Here is a tiny trained network, its code and every weight. The questions are about switching its units off for an input and a class, where a switched-off unit gives its printed mean instead of its output.

import numpy as np


def w(rows, s, z=0):
    codes = np.array(rows[::2]) - 128.0
    scale = np.full(codes.shape[1], s)
    scale[-1] = z or s
    return codes * scale


def norm(h):
    return h / np.sqrt((h * h).mean(-1, keepdims=True) + 1e-5)


def f(y):
    return y / 2 * (1 + np.tanh(0.7978845608 * (y + 0.044715 * y**3)))


def log_softmax(a):
    a = a - a.max(-1, keepdims=True)
    return a - np.log(np.exp(a).sum(-1, keepdims=True))


def net(x, mask):
    res = np.array(x, float).reshape(1, 4) / 4 @ E
    u = 0
    for l in range(4):
        y = f(norm(res) @ A[l][:, :-1].T + A[l][:, -1])
        res = res + np.where(mask[u : u + 7], y, B[l][:, -1]) @ B[l][:, :-1]
        u += 7
    return log_softmax(norm(res)[-1] @ U[:, :-1].T + U[:, -1])


A, B = {}, {}
E = w([
[128,128,128,128,127,128,126],'x0',
[98,176,47,120,161,180,68],'x1',
[53,131,159,249,122,159,105],'x2',
[107,182,105,129,121,46,138],'x3',
],0.015)
A[0] = w([
[159,88,198,112,118,99,140,130],'0.n0',
[133,139,80,102,146,153,127,114],'0.n1',
[160,63,155,111,124,253,134,246],'0.n2',
[161,88,219,117,112,70,155,138],'0.n3',
[79,136,157,240,120,143,121,166],'0.n4',
[131,84,245,172,118,72,175,139],'0.n5',
[99,142,108,199,122,157,124,93],'0.n6',
],0.022,0.011)
B[0] = w([
[68,46,100,117,174,31,161,199],'0.n0',
[135,135,167,82,55,149,47,161],'0.n1',
[160,26,105,134,204,178,138,250],'0.n2',
[9,150,166,119,193,158,162,229],'0.n3',
[100,107,180,190,77,116,39,241],'0.n4',
[254,143,100,146,42,146,92,248],'0.n5',
[89,132,81,84,210,125,173,179],'0.n6',
],0.026,0.02)
A[1] = w([
[117,137,196,150,114,178,191,2],'1.n0',
[92,152,195,108,76,114,211,73],'1.n1',
[253,116,131,191,94,109,127,60],'1.n2',
[193,156,34,111,140,149,191,119],'1.n3',
[194,150,133,177,113,174,82,13],'1.n4',
[195,139,53,142,121,104,223,59],'1.n5',
[187,167,170,120,151,193,171,59],'1.n6',
],0.025,0.0035)
B[1] = w([
[105,85,186,182,72,131,157,117],'1.n0',
[169,216,4,142,234,99,124,177],'1.n1',
[223,95,105,179,109,46,141,254],'1.n2',
[87,132,141,49,55,154,157,140],'1.n3',
[100,84,102,75,198,56,251,252],'1.n4',
[38,133,149,5,181,163,161,140],'1.n5',
[164,181,131,77,173,171,81,132],'1.n6',
],0.019,0.0081)
A[2] = w([
[112,124,105,106,96,164,197,60],'2.n0',
[181,128,129,144,25,141,177,81],'2.n1',
[128,75,198,128,180,181,190,50],'2.n2',
[186,235,142,49,36,123,141,3],'2.n3',
[251,147,81,50,59,227,169,44],'2.n4',
[116,190,168,75,81,6,176,177],'2.n5',
[142,70,194,140,111,181,108,26],'2.n6',
],0.018,0.0039)
B[2] = w([
[129,110,125,87,117,136,131,127],'2.n0',
[85,151,132,106,161,151,62,167],'2.n1',
[74,102,95,102,40,96,109,255],'2.n2',
[79,96,67,162,2,228,190,187],'2.n3',
[186,164,157,67,155,109,58,196],'2.n4',
[145,188,75,145,114,158,98,225],'2.n5',
[181,169,133,138,156,179,135,210],'2.n6',
],0.031,0.0086)
A[3] = w([
[204,48,185,143,160,174,87,73],'3.n0',
[117,224,202,176,69,99,111,162],'3.n1',
[116,232,143,109,201,123,183,43],'3.n2',
[161,104,207,24,179,99,158,33],'3.n3',
[84,89,169,149,185,254,176,40],'3.n4',
[35,241,187,170,125,142,109,3],'3.n5',
[176,54,164,153,217,186,226,34],'3.n6',
],0.023,0.0031)
B[3] = w([
[169,159,155,152,164,212,213,248],'3.n0',
[122,181,134,38,87,2,81,171],'3.n1',
[174,189,91,161,157,141,216,163],'3.n2',
[151,91,172,48,125,95,130,163],'3.n3',
[98,194,99,136,172,68,8,187],'3.n4',
[98,49,120,76,143,142,225,169],'3.n5',
[72,162,164,112,23,42,149,210],'3.n6',
],0.034,0.017)
U = w([
[36,53,131,59,123,58,152,255],'0',
[158,200,48,133,187,103,229,149],'1',
[241,101,182,41,164,204,126,71],'2',
[141,201,72,78,6,183,92,80],'3',
[212,50,191,251,123,137,194,38],'4',
[203,187,125,179,50,9,58,112],'5',
[84,133,145,187,231,180,44,110],'6',
],0.017,0.0028)

Each question gives the input, the list of numbers given to net, and the class t.
The units are the neurons (one row each of A and B). Each row of codes is followed by its name. A weight is (code - 128) times the scale printed after its matrix; where a second scale follows, it is the last column's (A, B and U).
mask holds one flag per neuron, layer by layer. A switched-off neuron (its flag False) gives its mean, the last column of its row in B, instead of its output. The means were averaged over made-up inputs and are rounded, as every weight is.
A unit's drop is (log p(t) with every unit on - log p(t) with that unit switched off) / (log p(t) with every unit on - log p(t) with every unit switched off).
The circuit of an input: a set's keep is (log p(t) with only the set's units on - log p(t) with every unit switched off) / (log p(t) with every unit on - log p(t) with every unit switched off). Starting from the 12 units with the biggest drops (on a tie, the unit counted first), units are removed one at a time, each time the one whose removal leaves the highest keep (on an exact tie, the one counted first), for as long as the keep stays at least 0.8.
units of the circuit, in order: the units of the circuit, biggest drop first
top k neurons: the k neurons with the biggest drops, biggest first
k most important neurons of layer l: the k neurons of layer l with the biggest drops, biggest first
drop of u: that unit's drop, to one decimal
input [6,1,-6,6], class 3: units of the circuit, in order	[0.n0]
input [0,0,-5,8], class 1: top 4 neurons	[0.n2, 0.n5, 0.n4, 1.n1]
input [2,2,3,-4], class 6: top 2 neurons	[0.n5, 3.n4]
input [3,1,8,-2], class 6: top 2 neurons	[0.n5, 0.n6]
input [0,7,-1,4], class 3: top 2 neurons	[0.n2, 0.n3]
input [-1,1,8,-7], class 6: top 2 neurons	[0.n5, 0.n6]
input [-6,-5,6,8], class 5: top 2 neurons	[0.n2, 0.n5]
input [-4,0,3,-7], class 4: top 2 neurons	[0.n3, 3.n0]
input [-1,-4,0,7], class 1: top 4 neurons	[0.n2, 0.n4, 0.n3, 1.n1]
input [6,3,-2,-5], class 2: top 2 neurons	[0.n3, 0.n4]
input [-8,6,2,-3], class 6: top 2 neurons	[0.n5, 3.n4]
input [-4,1,-2,6], class 3: top 2 neurons	[0.n3, 0.n2]
input [8,-3,0,3], class 1: top 2 neurons	[0.n2, 0.n4]
input [1,0,5,8], class 5: units of the circuit, in order	[0.n3]
input [-1,2,-3,2], class 3: top 2 neurons	[0.n2, 0.n3]
input [0,-5,0,5], class 1: 2 most important neurons of layer 0	[0.n2, 0.n4]
input [-6,1,-4,-2], class 2: 2 most important neurons of layer 0	[0.n3, 0.n4]
input [2,-3,4,5], class 5: 2 most important neurons of layer 0	[0.n2, 0.n5]
input [-5,5,-2,3], class 3: 3 most important neurons of layer 0	[0.n2, 0.n3, 0.n4]
input [0,0,5,-5], class 4: units of the circuit, in order	[3.n0]
input [6,1,3,-8], class 6: 2 most important neurons of layer 3	[3.n4, 3.n0]
input [3,1,-5,0], class 2: drop of 0.n3	1.5
input [-7,-5,6,-1], class 4: drop of 0.n4	0.1
input [-1,4,-3,-4], class 2: drop of 0.n3	0.4
input [0,0,7,-2], class 4: 2 most important neurons of layer 0	[0.n3, 0.n4]
input [3,-6,6,1], class 5: 3 most important neurons of layer 0	[0.n2, 0.n5, 0.n4]
